array([[ 1.59, -1.06, -1.85],
       [ 0.41,  0.87,  0.67],
       [ 0.45,  0.25, -2.80],
       [-2.52,  1.50,  2.48],
       [ 2.12,  0.22,  4.90],
       [ 1.26,  3.18, -0.85]])
->
array([[ 1.59, -1.85],
       [ 0.41,  0.67],
       [ 0.45, -2.80],
       [-2.52,  2.48],
       [ 2.12,  4.90],
       [ 1.26, -0.85]])

array([[ 0.12, -1.49,  0.33,  3.12, -2.28, -0.68,  1.99, -0.55, -0.73,
         4.58, -3.14,  1.18, -0.35],
       [ 3.41, -3.30,  2.88,  3.92, -5.54, -5.03,  2.41, -1.76,  1.03,
         5.70, -3.13,  0.35,  0.32]])
->
array([[ 0.12,  0.33, -2.28,  1.99, -0.73, -3.14, -0.35],
       [ 3.41,  2.88, -5.54,  2.41,  1.03, -3.13,  0.32]])

array([[ 0.33, -3.64,  5.05],
       [ 2.16,  1.99, -2.25],
       [-0.47, -5.11, -2.75],
       [ 1.77, -2.73, -0.05]])
->
array([[ 0.33,  5.05],
       [ 2.16, -2.25],
       [-0.47, -2.75],
       [ 1.77, -0.05]])

array([[-3.05, -3.21,  0.53, -2.82, -1.19, -3.37,  4.10,  2.95, -4.36,
        -2.68, -3.53, -3.03, -3.39],
       [-2.26, -3.97,  1.16, -2.47, -1.58, -4.51,  4.95,  2.51, -4.06,
        -3.27, -4.17, -3.78, -3.59],
       [-2.57, -4.65,  0.96, -2.95, -2.02, -4.95,  5.65,  2.53, -5.12,
        -3.79, -4.63, -4.02, -4.29]])
->
array([[-3.05,  0.53, -1.19,  4.10, -4.36, -3.53, -3.39],
       [-2.26,  1.16, -1.58,  4.95, -4.06, -4.17, -3.59],
       [-2.57,  0.96, -2.02,  5.65, -5.12, -4.63, -4.29]])

array([[-2.96, -0.09,  2.01, -4.15,  5.38,  0.90, -4.87],
       [ 2.30, -0.45,  0.18,  5.56,  2.77,  1.57,  3.42],
       [ 0.85, -3.54,  5.08, -4.16, -4.26,  4.22, -1.08],
       [ 4.75, -1.96,  5.63,  3.36,  5.78, -2.49, -3.71],
       [ 0.08,  5.07,  2.47, -2.82, -5.28, -5.22,  0.21],
       [-2.03, -1.94, -2.52,  5.14, -1.17,  3.12, -1.21],
       [-0.92,  3.02, -0.40,  1.08, -0.77,  4.90, -4.44],
       [ 1.02, -2.21, -2.16,  0.18,  1.12,  2.19, -5.86],
       [ 1.16, -3.58, -1.46,  2.45, -4.97,  4.85,  3.39]])
->
array([[-2.96,  2.01,  5.38, -4.87],
       [ 2.30,  0.18,  2.77,  3.42],
       [ 0.85,  5.08, -4.26, -1.08],
       [ 4.75,  5.63,  5.78, -3.71],
       [ 0.08,  2.47, -5.28,  0.21],
       [-2.03, -2.52, -1.17, -1.21],
       [-0.92, -0.40, -0.77, -4.44],
       [ 1.02, -2.16,  1.12, -5.86],
       [ 1.16, -1.46, -4.97,  3.39]])

array([[ 1.89,  1.25,  0.99,  1.19,  1.08],
       [ 2.02,  1.60,  0.88, -1.28,  1.20],
       [ 0.19,  1.14,  2.37, -1.88,  1.20],
       [ 2.93,  0.99,  0.14, -2.39, -1.89],
       [ 1.53,  4.80,  1.28, -2.34, -1.64],
       [ 2.33,  1.65,  0.63, -4.23, -1.36]])
->
array([[ 1.89,  0.99,  1.08],
       [ 2.02,  0.88,  1.20],
       [ 0.19,  2.37,  1.20],
       [ 2.93,  0.14, -1.89],
       [ 1.53,  1.28, -1.64],
       [ 2.33,  0.63, -1.36]])
---
array([[-0.32, -5.08, -4.01,  1.58],
       [ 1.03,  1.19,  1.16,  0.95],
       [-1.41,  1.74,  1.02, -2.65],
       [-1.64,  1.08,  0.45, -2.71],
       [-1.91,  1.34,  0.61, -3.19],
       [-1.29,  1.63,  0.97, -2.45],
       [-1.87,  0.36, -0.14, -2.74]])
->
array([[-0.32, -5.08, -4.01,  1.58],
       [-1.41,  1.74,  1.02, -2.65],
       [-1.91,  1.34,  0.61, -3.19],
       [-1.87,  0.36, -0.14, -2.74]])

array([[ 5.80,  0.87, -5.35,  3.79,  3.28,  2.65,  3.93,  4.84, -4.63,
        -4.89,  5.59,  1.00, -4.71],
       [-4.26,  0.88, -3.80, -0.33, -2.92,  1.78, -1.62, -5.25, -3.99,
        -1.08, -4.35, -0.87, -0.55],
       [ 5.56,  5.09,  1.60,  4.05,  3.79,  2.88, -0.81,  0.48, -2.98,
         1.72,  5.34, -3.29, -1.22],
       [ 1.91,  2.98, -4.06, -3.04, -4.55, -2.95,  1.77,  5.38, -4.95,
        -3.24,  5.72,  0.47,  2.19],
       [-5.10,  5.12, -5.23,  0.38,  5.05,  1.36,  5.33, -4.27,  0.84,
         4.18,  3.27, -0.84,  1.36],
       [-2.58,  0.50,  2.78,  0.54,  3.37,  4.70,  3.93,  4.26, -2.64,
         3.11, -2.68, -5.73,  1.17]])
->
array([[ 5.80,  0.87, -5.35,  3.79,  3.28,  2.65,  3.93,  4.84, -4.63,
        -4.89,  5.59,  1.00, -4.71],
       [ 5.56,  5.09,  1.60,  4.05,  3.79,  2.88, -0.81,  0.48, -2.98,
         1.72,  5.34, -3.29, -1.22],
       [-5.10,  5.12, -5.23,  0.38,  5.05,  1.36,  5.33, -4.27,  0.84,
         4.18,  3.27, -0.84,  1.36]])

array([[-3.08, -5.30, -0.20],
       [-3.78, -6.39, -0.40],
       [-3.47, -5.96, -0.26],
       [-2.89, -4.49, -0.84]])
->
array([[-3.08, -5.30, -0.20],
       [-3.47, -5.96, -0.26]])

array([[-1.11,  0.48,  1.69, -2.48, -0.04, -0.77],
       [ 1.68,  5.11, -1.16,  0.39, -0.20,  0.25],
       [ 1.57,  3.50, -1.20,  2.09, -0.13, -0.33],
       [ 0.95,  3.63, -0.50, -1.32, -0.12,  0.93],
       [-0.37, -1.55,  0.32,  1.38,  0.04, -1.21]])
->
array([[-1.11,  0.48,  1.69, -2.48, -0.04, -0.77],
       [ 1.57,  3.50, -1.20,  2.09, -0.13, -0.33],
       [-0.37, -1.55,  0.32,  1.38,  0.04, -1.21]])

array([[ 1.93, -0.22,  1.87,  0.21],
       [-1.94,  0.18, -1.89, -0.27],
       [ 1.99,  0.03,  1.89,  0.19],
       [ 1.86,  0.08,  1.89,  0.28],
       [-0.67,  2.11,  4.23, -1.01],
       [-0.63,  1.80,  5.00, -1.14],
       [-1.90, -0.36, -1.92, -0.15],
       [ 0.62, -1.78, -4.58,  1.04]])
->
array([[ 1.93, -0.22,  1.87,  0.21],
       [ 1.99,  0.03,  1.89,  0.19],
       [-0.67,  2.11,  4.23, -1.01],
       [-1.90, -0.36, -1.92, -0.15]])

array([[-0.98,  0.58,  0.03, -5.61,  1.95,  3.43,  1.72,  0.52,  0.38,
        -1.34,  0.86,  0.65],
       [ 2.01, -0.28,  1.14, -5.61, -0.33, -2.31,  1.01, -0.28, -1.41,
         0.46,  1.25, -2.25],
       [ 1.55, -0.22,  1.01, -5.61,  1.23, -2.72,  0.84, -0.32, -1.84,
         0.29,  1.00, -2.07],
       [-0.24,  0.26, -1.19, -5.61,  0.84, -3.18, -0.65,  0.17, -1.15,
        -0.51, -1.99, -1.14]])
->
array([[-0.98,  0.58,  0.03, -5.61,  1.95,  3.43,  1.72,  0.52,  0.38,
        -1.34,  0.86,  0.65],
       [ 1.55, -0.22,  1.01, -5.61,  1.23, -2.72,  0.84, -0.32, -1.84,
         0.29,  1.00, -2.07]])

array([[ 5.36,  5.47, -2.26,  2.79,  2.33,  4.58,  2.72,  4.20,  5.63,
         2.86, -0.20,  2.90,  2.72, -2.32,  2.84],
       [ 4.73,  4.79, -1.54,  2.82,  2.32,  4.02,  2.67,  3.58,  5.06,
         2.81,  0.03,  2.88,  2.74, -1.52,  2.80],
       [ 3.95,  3.93, -0.25,  2.54,  1.79,  2.84,  2.41,  1.93,  4.21,
         2.55,  0.14,  2.71,  2.34, -0.34,  2.55]])
->
array([[ 5.36,  5.47, -2.26,  2.79,  2.33,  4.58,  2.72,  4.20,  5.63,
         2.86, -0.20,  2.90,  2.72, -2.32,  2.84],
       [ 3.95,  3.93, -0.25,  2.54,  1.79,  2.84,  2.41,  1.93,  4.21,
         2.55,  0.14,  2.71,  2.34, -0.34,  2.55]])
